Below are the code and all the weights of a small trained network. Each question names an input and a class and asks about switching units off, where a switched-off unit gives its printed mean instead of its output.

import numpy as np


def w(rows, s, z=0):
    codes = np.array(rows[::2]) - 128.0
    scale = np.full(codes.shape[1], s)
    scale[-1] = z or s
    return codes * scale


def f(y):
    return y / 2 * (1 + np.tanh(0.7978845608 * (y + 0.044715 * y**3)))


def log_softmax(a):
    a = a - a.max(-1, keepdims=True)
    return a - np.log(np.exp(a).sum(-1, keepdims=True))


def net(x, mask):
    res = np.array(x, float).reshape(1, 4) / 4 @ E
    y = f(res @ A[0][:, :-1].T + A[0][:, -1])
    res = res + np.where(mask, y, B[0][:, -1]) @ B[0][:, :-1]
    return log_softmax(res[-1] @ U[:, :-1].T + U[:, -1])


A, B = {}, {}
E = w([
[120,83,139,94,172,92,138,84,155,196,160,140],'x0',
[140,120,199,83,137,110,61,121,112,86,124,178],'x1',
[101,145,158,214,156,204,110,136,94,223,137,223],'x2',
[90,100,83,66,176,190,144,79,123,66,10,125],'x3',
],0.013)
A[0] = w([
[103,139,134,158,142,191,101,116,113,164,128,163,83],'neuron 0',
[120,83,157,116,146,134,165,78,151,169,139,127,87],'neuron 1',
[99,142,123,202,174,155,181,152,82,184,113,164,92],'neuron 2',
[65,121,99,96,179,175,143,90,132,99,62,143,70],'neuron 3',
[69,152,62,187,128,164,254,131,159,174,137,98,2],'neuron 4',
[89,106,106,102,179,108,154,83,152,183,151,146,102],'neuron 5',
[104,187,113,163,62,180,147,187,68,82,91,130,128],'neuron 6',
[113,99,167,133,114,140,58,126,115,126,112,193,82],'neuron 7',
],0.009,0.0051)
B[0] = w([
[164,80,56,75,42,108,136,106,190,104,60,45,187],'neuron 0',
[254,82,120,126,157,143,80,151,97,136,123,145,160],'neuron 1',
[121,105,106,84,109,63,184,133,194,123,93,81,212],'neuron 2',
[100,199,120,197,45,58,80,237,183,208,181,164,253],'neuron 3',
[72,220,254,72,181,124,159,147,107,43,117,177,217],'neuron 4',
[227,76,112,128,184,144,22,164,132,108,109,153,180],'neuron 5',
[235,26,156,148,216,127,51,136,109,168,70,138,231],'neuron 6',
[98,194,163,77,117,104,199,121,147,35,114,133,167],'neuron 7',
],0.0085,0.012)
U = w([
[135,97,67,61,67,96,168,107,191,88,95,16,101],'0',
[120,201,146,244,47,83,97,207,152,229,196,180,111],'1',
[204,65,128,154,235,166,65,128,99,139,97,160,107],'2',
[72,200,195,61,185,134,150,108,119,42,120,191,166],'3',
[66,110,102,181,137,137,124,91,111,164,123,135,247],'4',
[85,142,98,154,127,163,144,82,45,151,137,154,90],'5',
[76,152,90,144,128,202,146,52,86,142,132,142,93],'6',
[73,129,123,142,137,210,149,74,71,136,151,157,94],'7',
],0.011,0.015)

Each question gives the input, the list of numbers given to net, and the class t.
The units are the neurons (one row each of A and B). Each row of codes is followed by its name. A weight is (code - 128) times the scale printed after its matrix; where a second scale follows, it is the last column's (A, B and U).
mask holds one flag per neuron, in row order. A switched-off neuron (its flag False) gives its mean, the last column of its row in B, instead of its output. The means were averaged over made-up inputs and are rounded, as every weight is.
A unit's drop is (log p(t) with every unit on - log p(t) with that unit switched off) / (log p(t) with every unit on - log p(t) with every unit switched off).
The circuit of an input: a set's keep is (log p(t) with only the set's units on - log p(t) with every unit switched off) / (log p(t) with every unit on - log p(t) with every unit switched off). Starting from all 8 units, units are removed one at a time, each time the one whose removal leaves the highest keep (on an exact tie, the one counted first), for as long as the keep stays at least 0.8.
units of the circuit, in order: the units of the circuit, biggest drop first
most important unit: the unit with the biggest drop
k most important neurons: the k neurons with the biggest drops, biggest first
drop when u is switched off: that unit's drop, to one decimal
input [8,-7,8,3], class 0: units of the circuit, in order : [neuron 2]
input [-3,-5,-3,1], class 3: units of the circuit, in order : [neuron 4; neuron 0]
input [5,-3,4,1], class 2: 2 most important neurons : [neuron 5; neuron 1]
input [1,-1,2,2], class 4: 2 most important neurons : [neuron 3; neuron 6]
input [6,-5,8,-3], class 0: units of the circuit, in order : [neuron 2; neuron 0]
input [6,6,-4,3], class 2: units of the circuit, in order : [neuron 4; neuron 2]
input [-1,8,8,2], class 0: units of the circuit, in order : [neuron 0; neuron 2]
input [5,4,5,6], class 1: 2 most important neurons : [neuron 3; neuron 6]
input [5,0,7,3], class 0: 2 most important neurons : [neuron 0; neuron 2]
input [-6,-8,5,-4], class 3: 2 most important neurons : [neuron 4; neuron 3]
input [3,-6,-1,-3], class 3: units of the circuit, in order : [neuron 3; neuron 4]
input [4,3,7,-5], class 0: units of the circuit, in order : [neuron 0; neuron 3; neuron 2]
input [-8,0,-6,-6], class 2: units of the circuit, in order : [neuron 3; neuron 6]
input [7,0,-4,3], class 2: most important unit : neuron 5
input [3,-7,3,-5], class 3: units of the circuit, in order : [neuron 4; neuron 3]
input [8,4,2,-6], class 2: 3 most important neurons : [neuron 3; neuron 5; neuron 1]
input [-2,7,3,-2], class 3: 2 most important neurons : [neuron 3; neuron 7]
input [1,-4,-1,0], class 3: 2 most important neurons : [neuron 3; neuron 6]
input [-6,5,4,1], class 2: 2 most important neurons : [neuron 6; neuron 4]
input [3,8,-5,8], class 1: most important neuron : [neuron 3]
input [-6,0,1,-5], class 2: 2 most important neurons : [neuron 3; neuron 6]
input [-8,-6,1,-3], class 2: 2 most important neurons : [neuron 6; neuron 3]
input [5,-3,7,2], class 0: 3 most important neurons : [neuron 2; neuron 0; neuron 6]
input [-2,8,6,8], class 1: 2 most important neurons : [neuron 3; neuron 4]
input [-2,-7,6,6], class 3: drop when neuron 4 is switched off : 4.5
input [-5,-7,1,8], class 1: drop when neuron 3 is switched off : 1.7
input [5,7,-1,-6], class 3: units of the circuit, in order : [neuron 3]
input [-7,7,7,-6], class 0: drop when neuron 7 is switched off : 0.2
